data = array([  54, -327,  -69, -160, -111,  525])
data[0] => 54
data[5] => 525

M = [-143, -485,  119, -109]
M[-4]	-143
M[-2]	119
M[-1]	-109

x =
array([[ 198,  -20,   95,  -35, -105,  -82,  -36],
       [-361,   49,  -27,  143,  200,  -71,  -66],
       [ 105,  128,  137, -246, -323,   96,  -63],
       [-164, -173,  113, -103,  -24, -114,   53],
       [-359,   72,  267,   24,  -38, -138, -101],
       [-204,   29, -189,  524,  134,  -15,  -30],
       [-127,  -94,  319,  372,  247, -257,    2],
       [-485,  112, -120,  141,   -3,  282,   54]])
Rows and columns are counted from 0.
(0, 0)	198
(3, 2)	113
(1, 4)	200
(5, 6)	-30
(3, 4)	-24
(3, 5)	-114
(4, 4)	-38
(4, 5)	-138
(2, 1)	128
(7, 0)	-485
(3, 6)	53
(0, 6)	-36
(0, 5)	-82
(1, 6)	-66
(4, 3)	24
(6, 3)	372
(6, 1)	-94
(5, 0)	-204
(2, 6)	-63
(5, 1)	29
(7, 2)	-120
(2, 0)	105
(2, 3)	-246
(6, 2)	319
(3, 1)	-173
(0, 4)	-105
(1, 1)	49
(7, 4)	-3
(4, 1)	72

a =
[[  68 -199  -59 -435 -213  193 -200  200  329 -244  205  232]
 [-156  106  139   24  -98  231   53   14  -62   35   -8    6]
 [-133  -45  127 -119   96 -217  -49 -121  -25 -223   42   79]
 [  40  -19    7   15   53  -30  -36   45   14    5    2   33]
 [  -1  -43   35   10  -24   -4  -23  -32   28  -25    9  -38]
 [ 183   85   20  207  -29  113  350 -193  233   17  -83  -95]
 [  47 -439   46 -360  317 -166  195  532   -3  139   35 -263]]
a[0, 0] => 68
a[1, 1] => 106
a[1, 3] => 24
a[1, 9] => 35
a[4, 2] => 35
a[5, 0] => 183
a[:, 1] => [-199, 106, -45, -19, -43, 85, -439]
a[2, 8] => -25
a[4, 8] => 28
a[:, 10] => [205, -8, 42, 2, 9, -83, 35]
a[2] => [-133, -45, 127, -119, 96, -217, -49, -121, -25, -223, 42, 79]
a[6, 9] => 139
a[5] => [183, 85, 20, 207, -29, 113, 350, -193, 233, 17, -83, -95]
a[3] => [40, -19, 7, 15, 53, -30, -36, 45, 14, 5, 2, 33]
a[:, 8] => [329, -62, -25, 14, 28, 233, -3]
a[5, 10] => -83
a[5, 3] => 207
a[2, 6] => -49
a[:, 11] => [232, 6, 79, 33, -38, -95, -263]
a[1, 2] => 139
a[:, 6] => [-200, 53, -49, -36, -23, 350, 195]
a[3, 7] => 45
a[5, 7] => -193
a[0, 3] => -435
a[:, 5] => [193, 231, -217, -30, -4, 113, -166]
a[6, 7] => 532
a[6, 10] => 35
a[0, 6] => -200
a[2, 0] => -133
a[0, 4] => -213
a[3, 11] => 33
a[0, 7] => 200

arr =
364	205	155	218	372	278
189	618	226	616	631	428
-426	756	385	445	603	27
599	-164	7	94	285	225
167	645	269	-436	573	211
9	240	161	434	486	65
284	213	251	256	214	260
-255	-128	40	486	482	-328
-88	686	343	457	534	248
-14	603	325	57	479	177
246	555	229	629	557	449
326	198	184	395	321	293
107	430	205	-535	532	28
640	-166	27	421	236	333
622	-262	154	39	-88	239
-133	-279	24	472	352	-306
Indices start at 0.
(0, 0) = 364
(8, 2) = 343
(10, 3) = 629
(13, 3) = 421
(6, 0) = 284
(0, 5) = 278
(1, 3) = 616
(4, 5) = 211
(7, 2) = 40
(12, 4) = 532
(5, 0) = 9
(2, 5) = 27
(9, 0) = -14
(2, 3) = 445
(14, 0) = 622
(12, 0) = 107
(1, 5) = 428
(2, 4) = 603
(5, 3) = 434
(5, 2) = 161
(0, 3) = 218
(10, 5) = 449
(10, 4) = 557
(7, 5) = -328
(11, 1) = 198
(14, 2) = 154
(15, 4) = 352
(13, 2) = 27
(10, 2) = 229
(12, 3) = -535
(2, 0) = -426

B = [0.05, 0.05, 0.08, -0.21, 0.06, 0.20, -0.05, 0.10, 0.13]
B[0]: 0.05
B[5]: 0.20
B[-8]: 0.05
B[-5]: 0.06
B[-3]: -0.05
B[-7]: 0.08

X =
[[ 158  -60 -206  -64 -343]
 [ -84 -334  -18  411  -77]]
Indices start at 0.
(0, 0) = 158
(1, 3) = 411
(0, 3) = -64
(1, 1) = -334
